Below is a small trained network, with its code and all its weights. Each question gives an input and a target symbol and asks what happens when units are switched off, that is, made to give their printed mean instead of their output.

import numpy as np


def w(rows, s, z=0):
    codes = np.array(rows[::2]) - 128.0
    scale = np.full(codes.shape[1], s)
    scale[-1] = z or s
    return codes * scale


def norm(h):
    return h / np.sqrt((h * h).mean(-1, keepdims=True) + 1e-5)


def softmax(a):
    e = np.exp(a - a.max(-1, keepdims=True))
    return e / e.sum(-1, keepdims=True)


def log_softmax(a):
    a = a - a.max(-1, keepdims=True)
    return a - np.log(np.exp(a).sum(-1, keepdims=True))


def net(x, mask):
    ids = ['αβγδεζηθλξπστφψω'.index(c) for c in x.split()]
    T = len(ids)
    res = E[ids] + P[:T]
    u = 0
    for l in range(3):
        r = norm(res)
        for j in range(2):
            rows = slice(4 * j, 4 * j + 4)
            q, k, v = (r @ M[l][rows].T for M in (Q, K, V))
            z = softmax(np.where(np.tri(T) > 0, q @ k.T / 4**0.5, -1e9)) @ v
            o = O[l][rows]
            res = res + np.where(mask[u + j], z, o[:, -1]) @ o[:, :-1]
        u += 2
    return log_softmax(norm(res)[-1] @ U[:, :-1].T + U[:, -1])


Q, K, V, O = {}, {}, {}, {}
E = w([
[98,207,114],'α',
[125,123,135],'β',
[125,126,137],'γ',
[125,125,136],'δ',
[198,109,172],'ε',
[130,125,132],'ζ',
[63,180,7],'η',
[136,96,160],'θ',
[147,171,114],'λ',
[125,126,136],'ξ',
[74,158,139],'π',
[173,158,112],'σ',
[126,123,135],'τ',
[123,128,133],'φ',
[120,128,135],'ψ',
[126,123,134],'ω',
],0.016)
P = w([
[139,153,121],'0',
[55,119,3],'1',
[60,121,26],'2',
[62,108,33],'3',
[59,115,50],'4',
[59,111,57],'5',
],0.0022)
Q[0] = w([
[123,125,169],'0.h1',
[254,124,157],'0.h1',
[122,91,156],'0.h1',
[121,171,188],'0.h1',
[143,86,165],'0.h2',
[137,119,129],'0.h2',
[95,136,167],'0.h2',
[102,142,132],'0.h2',
],0.009)
K[0] = w([
[84,157,121],'0.h1',
[178,119,33],'0.h1',
[140,77,160],'0.h1',
[161,151,112],'0.h1',
[185,107,138],'0.h2',
[129,114,143],'0.h2',
[254,153,131],'0.h2',
[135,145,89],'0.h2',
],0.0076)
V[0] = w([
[182,48,171],'0.h1',
[161,151,114],'0.h1',
[147,97,119],'0.h1',
[89,36,135],'0.h1',
[81,138,25],'0.h2',
[119,113,131],'0.h2',
[3,62,149],'0.h2',
[120,123,137],'0.h2',
],0.0044)
O[0] = w([
[104,222,179,34],'0.h1',
[177,146,171,112],'0.h1',
[176,161,142,100],'0.h1',
[82,175,2,121],'0.h1',
[85,98,154,249],'0.h2',
[124,131,132,127],'0.h2',
[80,173,209,200],'0.h2',
[165,148,150,127],'0.h2',
],0.0035,0.0022)
Q[1] = w([
[51,37,127],'1.h1',
[57,1,140],'1.h1',
[110,30,135],'1.h1',
[68,185,101],'1.h1',
[118,93,165],'1.h2',
[139,119,199],'1.h2',
[214,194,150],'1.h2',
[217,208,157],'1.h2',
],0.0077)
K[1] = w([
[90,103,194],'1.h1',
[125,111,208],'1.h1',
[125,70,188],'1.h1',
[126,255,153],'1.h1',
[215,105,192],'1.h2',
[171,51,131],'1.h2',
[152,88,51],'1.h2',
[145,83,64],'1.h2',
],0.0086)
V[1] = w([
[171,151,142],'1.h1',
[98,254,88],'1.h1',
[124,144,157],'1.h1',
[113,130,202],'1.h1',
[124,132,113],'1.h2',
[165,148,151],'1.h2',
[114,161,102],'1.h2',
[138,205,84],'1.h2',
],0.0079)
O[1] = w([
[76,109,193,91],'1.h1',
[125,149,240,255],'1.h1',
[124,47,137,128],'1.h1',
[77,1,122,108],'1.h1',
[146,145,128,144],'1.h2',
[85,118,122,90],'1.h2',
[149,198,146,184],'1.h2',
[117,198,131,201],'1.h2',
],0.0055,0.0031)
Q[2] = w([
[38,179,86],'2.h1',
[50,1,114],'2.h1',
[49,34,198],'2.h1',
[145,135,75],'2.h1',
[87,118,82],'2.h2',
[127,98,77],'2.h2',
[122,180,90],'2.h2',
[245,145,196],'2.h2',
],0.0073)
K[2] = w([
[2,224,130],'2.h1',
[63,40,59],'2.h1',
[100,6,139],'2.h1',
[119,163,112],'2.h1',
[160,75,175],'2.h2',
[84,98,172],'2.h2',
[51,128,120],'2.h2',
[154,236,33],'2.h2',
],0.0075)
V[2] = w([
[168,1,93],'2.h1',
[65,129,92],'2.h1',
[165,150,148],'2.h1',
[123,160,148],'2.h1',
[134,84,154],'2.h2',
[164,120,156],'2.h2',
[87,133,135],'2.h2',
[150,127,179],'2.h2',
],0.0069)
O[2] = w([
[27,202,146,4],'2.h1',
[255,216,201,168],'2.h1',
[79,95,131,124],'2.h1',
[140,81,94,154],'2.h1',
[210,188,118,99],'2.h2',
[116,143,158,109],'2.h2',
[62,134,161,144],'2.h2',
[175,138,163,117],'2.h2',
],0.0034,0.0035)
U = w([
[159,108,103,56],'α',
[123,137,186,56],'β',
[77,117,160,32],'γ',
[106,118,175,52],'δ',
[242,193,150,129],'ε',
[211,15,171,197],'ζ',
[181,104,58,179],'η',
[75,162,157,65],'θ',
[134,115,108,52],'λ',
[98,110,168,108],'ξ',
[105,251,178,6],'π',
[77,216,38,243],'σ',
[116,124,178,30],'τ',
[46,14,90,201],'φ',
[17,108,144,103],'ψ',
[124,148,182,95],'ω',
],0.014,0.0021)

Each question gives the input, a string of symbols that net reads in full, and the target symbol t.
The units are the heads (4 rows each of Q, K, V and O). Each row of codes is followed by its name. A weight is (code - 128) times the scale printed after its matrix; where a second scale follows, it is the last column's (O and U).
mask holds one flag per head, layer by layer. A switched-off head (its flag False) gives its mean, the last column of its rows in O, instead of its output. The means were averaged over made-up inputs and are rounded, as every weight is.
A unit's drop is (log p(t) with every unit on - log p(t) with that unit switched off) / (log p(t) with every unit on - log p(t) with every unit switched off).
The circuit of an input: a set's keep is (log p(t) with only the set's units on - log p(t) with every unit switched off) / (log p(t) with every unit on - log p(t) with every unit switched off). Starting from all 6 units, units are removed one at a time, each time the one whose removal leaves the highest keep (on an exact tie, the one counted first), for as long as the keep stays at least 0.8.
circuit, biggest first: the units of the circuit, biggest drop first
unit that matters most: the unit with the biggest drop
heads that matter: for each layer, one digit per head in row order, 1 if its drop is at least 0.15 and else 0, layers parted by /
input ε φ φ, target ε: heads that matter	11 / 10 / 10
input φ ψ γ, target φ: heads that matter	10 / 11 / 00
input η α ξ, target η: unit that matters most	1.h1
input ψ φ η ψ, target ψ: circuit, biggest first	[1.h1 2.h1 0.h2]
input ψ η φ φ, target ψ: heads that matter	01 / 11 / 10
input ψ φ β π ζ, target ψ: heads that matter	01 / 11 / 10
input σ δ φ, target σ: heads that matter	11 / 10 / 00
input ψ η ε ω β, target ψ: circuit, biggest first	[2.h1 1.h1 0.h2]
input ε ε φ, target ε: heads that matter	11 / 00 / 10
input ε σ γ, target ε: heads that matter	11 / 00 / 11
input ε ξ η δ, target ε: circuit, biggest first	[0.h1 2.h1 0.h2 1.h1]
input σ ξ η ψ, target σ: heads that matter	11 / 10 / 00
input ψ η φ, target ψ: circuit, biggest first	[1.h1 2.h1 0.h2]
input φ η β, target φ: unit that matters most	1.h1
input ψ α δ, target ψ: circuit, biggest first	[1.h1 2.h1]
input σ ε δ, target σ: circuit, biggest first	[1.h1 0.h2]
input η η α η ζ, target η: circuit, biggest first	[1.h1 0.h1]
input ζ η ε ω φ ψ, target ζ: heads that matter	11 / 00 / 10
input η λ ψ τ, target η: heads that matter	00 / 10 / 00
input η ψ ψ, target η: heads that matter	10 / 10 / 10
input η ξ η σ ω, target η: circuit, biggest first	[1.h1]
